Below are the code and all the weights of a small trained network. Each question names an input and a class and asks about switching units off, where a switched-off unit gives its printed mean instead of its output.

import numpy as np


def w(rows, s, z=0):
    codes = np.array(rows[::2]) - 128.0
    scale = np.full(codes.shape[1], s)
    scale[-1] = z or s
    return codes * scale


def norm(h):
    return h / np.sqrt((h * h).mean(-1, keepdims=True) + 1e-5)


def f(y):
    return np.maximum(y, 0)


def log_softmax(a):
    a = a - a.max(-1, keepdims=True)
    return a - np.log(np.exp(a).sum(-1, keepdims=True))


def net(x, mask):
    res = np.array(x, float).reshape(1, 3) / 4 @ E
    u = 0
    for l in range(3):
        y = f(norm(res) @ A[l][:, :-1].T + A[l][:, -1])
        res = res + np.where(mask[u : u + 9], y, B[l][:, -1]) @ B[l][:, :-1]
        u += 9
    return log_softmax(norm(res)[-1] @ U[:, :-1].T + U[:, -1])


A, B = {}, {}
E = w([
[169,145,121,220,123,126,53,129,132,154,137,111],'x0',
[246,192,135,241,151,110,240,106,116,185,123,131],'x1',
[34,236,139,143,126,130,255,88,123,125,118,145],'x2',
],0.0065)
A[0] = w([
[148,133,127,149,129,126,92,124,127,129,127,131,76],'0.n0',
[128,169,128,161,130,126,255,125,128,132,128,129,47],'0.n1',
[166,124,131,140,127,129,149,129,128,131,127,127,73],'0.n2',
[115,125,129,120,131,129,104,126,128,125,126,128,102],'0.n3',
[125,118,131,109,133,127,99,131,129,129,127,125,59],'0.n4',
[170,142,129,170,129,129,160,125,128,132,128,126,168],'0.n5',
[94,123,131,85,127,130,153,128,130,127,128,126,238],'0.n6',
[64,178,129,156,128,129,151,124,130,130,129,128,4],'0.n7',
[114,119,128,96,125,129,147,123,128,123,127,126,15],'0.n8',
],0.033,0.0021)
B[0] = w([
[117,97,126,118,132,140,147,182,184,136,103,49,157],'0.n0',
[174,101,235,142,62,233,251,85,141,134,154,113,255],'0.n1',
[139,150,78,188,94,54,26,45,176,151,180,140,162],'0.n2',
[97,108,118,121,67,114,111,111,118,131,152,132,152],'0.n3',
[113,97,99,104,89,151,155,149,128,139,154,137,159],'0.n4',
[171,156,122,115,245,94,102,162,130,139,99,169,190],'0.n5',
[142,164,125,97,186,94,80,130,116,136,156,206,181],'0.n6',
[105,195,79,220,103,88,89,61,98,53,63,63,193],'0.n7',
[136,99,149,78,180,132,148,174,81,118,115,180,156],'0.n8',
],0.019,0.036)
A[1] = w([
[118,130,165,137,105,132,164,113,128,179,162,125,34],'1.n0',
[178,108,234,128,85,233,252,84,135,123,139,128,126],'1.n1',
[125,145,209,132,95,182,196,107,130,158,165,133,80],'1.n2',
[154,104,168,121,100,184,158,133,158,101,102,89,64],'1.n3',
[111,79,158,125,55,196,180,149,167,143,151,62,6],'1.n4',
[114,93,160,126,68,169,159,131,144,147,145,89,15],'1.n5',
[135,137,160,147,122,170,182,139,119,133,149,106,101],'1.n6',
[130,120,180,153,106,181,197,114,130,158,147,118,27],'1.n7',
[136,110,158,126,154,145,158,160,148,142,110,96,33],'1.n8',
],0.021,0.002)
B[1] = w([
[129,148,130,119,151,126,111,169,104,47,84,103,154],'1.n0',
[252,100,167,39,81,246,113,73,177,108,93,214,255],'1.n1',
[164,154,206,116,153,171,136,116,151,140,105,162,197],'1.n2',
[160,101,114,92,139,149,155,168,84,131,161,155,176],'1.n3',
[97,88,111,143,57,147,145,103,160,159,132,60,189],'1.n4',
[103,117,121,115,100,128,169,109,170,125,150,83,170],'1.n5',
[108,137,175,96,131,146,145,140,163,128,114,149,169],'1.n6',
[165,176,219,130,132,170,157,144,94,107,158,135,187],'1.n7',
[113,148,150,134,97,114,110,65,123,100,174,173,146],'1.n8',
],0.018,0.039)
A[2] = w([
[213,116,119,190,154,106,150,103,115,149,117,114,96],'2.n0',
[110,177,96,203,147,74,136,92,100,99,108,74,116],'2.n1',
[163,117,149,176,191,108,186,193,97,175,140,91,90],'2.n2',
[136,202,157,151,210,100,132,100,90,87,91,157,4],'2.n3',
[104,96,196,196,147,173,157,134,88,172,142,125,167],'2.n4',
[82,154,132,193,150,109,155,145,59,154,133,137,14],'2.n5',
[123,109,135,71,231,126,153,206,137,232,94,157,93],'2.n6',
[158,147,154,201,182,164,230,169,99,113,8,9,90],'2.n7',
[57,166,198,152,109,100,158,57,95,138,151,117,55],'2.n8',
],0.016,0.0021)
B[2] = w([
[117,139,147,128,184,96,189,153,165,145,152,89,233],'2.n0',
[92,179,149,176,150,125,146,120,62,104,92,133,210],'2.n1',
[137,130,141,160,101,93,114,54,149,154,149,115,155],'2.n2',
[108,70,114,152,30,170,148,150,198,158,131,16,227],'2.n3',
[139,134,125,125,140,128,105,121,121,156,92,169,207],'2.n4',
[178,97,128,219,113,132,215,92,65,146,147,123,145],'2.n5',
[142,118,87,151,126,84,145,114,65,137,193,184,254],'2.n6',
[87,106,202,6,209,175,134,243,112,164,101,191,206],'2.n7',
[163,130,62,110,101,128,21,101,154,126,99,147,159],'2.n8',
],0.015,0.007)
U = w([
[62,52,90,114,50,139,149,154,192,180,172,37,131],'0',
[224,167,244,118,131,235,167,82,162,121,96,171,192],'1',
[47,164,187,133,216,147,151,227,114,137,43,72,2],'2',
[88,103,92,63,151,92,104,179,35,137,198,254,133],'3',
[178,151,110,201,233,30,95,132,207,203,166,109,119],'4',
[58,216,97,224,88,116,81,75,44,60,56,107,115],'5',
],0.0098,0.0041)

Each question gives the input, the list of numbers given to net, and the class t.
The units are the neurons (one row each of A and B). Each row of codes is followed by its name. A weight is (code - 128) times the scale printed after its matrix; where a second scale follows, it is the last column's (A, B and U).
mask holds one flag per neuron, layer by layer. A switched-off neuron (its flag False) gives its mean, the last column of its row in B, instead of its output. The means were averaged over made-up inputs and are rounded, as every weight is.
A unit's drop is (log p(t) with every unit on - log p(t) with that unit switched off) / (log p(t) with every unit on - log p(t) with every unit switched off).
The circuit of an input: a set's keep is (log p(t) with only the set's units on - log p(t) with every unit switched off) / (log p(t) with every unit on - log p(t) with every unit switched off). Starting from the 12 units with the biggest drops (on a tie, the unit counted first), units are removed one at a time, each time the one whose removal leaves the highest keep (on an exact tie, the one counted first), for as long as the keep stays at least 0.8.
units of the circuit, in order: the units of the circuit, biggest drop first
unit that matters most: the unit with the biggest drop
top k neurons: the k neurons with the biggest drops, biggest first
k most important neurons of layer l: the k neurons of layer l with the biggest drops, biggest first
drop of u: that unit's drop, to one decimal
input [3,8,-4], class 4: 2 most important neurons of layer 0 => (0.n5; 0.n2)
input [4,-6,4], class 5: most important neuron of layer 1 => (1.n1)
input [2,2,-4], class 4: top 2 neurons => (0.n1; 1.n1)
input [4,-7,3], class 5: top 2 neurons => (0.n1; 1.n1)
input [-4,-6,6], class 5: units of the circuit, in order => (0.n1; 0.n7; 1.n1)
input [-3,-5,6], class 5: units of the circuit, in order => (0.n7; 0.n1; 1.n1)
input [-2,-4,2], class 3: 3 most important neurons of layer 0 => (0.n1; 0.n6; 0.n8)
input [4,0,-1], class 0: 4 most important neurons of layer 0 => (0.n7; 0.n1; 0.n6; 0.n0)
input [8,5,-4], class 4: top 2 neurons => (0.n1; 1.n1)
input [-8,-6,6], class 5: units of the circuit, in order => (0.n1; 1.n1; 0.n7; 1.n2)
input [-2,-4,-5], class 0: top 3 neurons => (0.n5; 0.n1; 0.n4)
input [-6,1,-4], class 3: top 3 neurons => (0.n1; 0.n7; 1.n1)
input [-5,-5,4], class 5: 2 most important neurons of layer 0 => (0.n1; 0.n7)
input [-2,-8,5], class 5: 2 most important neurons of layer 1 => (1.n1; 1.n3)
input [5,-8,3], class 5: top 3 neurons => (0.n1; 1.n1; 1.n3)
input [5,0,-2], class 0: top 4 neurons => (0.n7; 0.n1; 0.n0; 0.n6)
input [4,1,-4], class 4: top 4 neurons => (0.n1; 1.n1; 0.n7; 1.n4)
input [7,-8,1], class 0: top 2 neurons => (0.n1; 0.n5)
input [5,-5,8], class 5: unit that matters most => 0.n7
input [-6,3,-8], class 4: top 4 neurons => (0.n1; 1.n1; 0.n2; 0.n7)
input [1,-8,-7], class 0: 2 most important neurons of layer 0 => (0.n1; 0.n5)
input [8,-5,-4], class 0: drop of 0.n1 => 0.6
input [1,-6,7], class 5: drop of 1.n1 => 0.1
input [8,-1,-1], class 0: drop of 1.n1 => 0.1
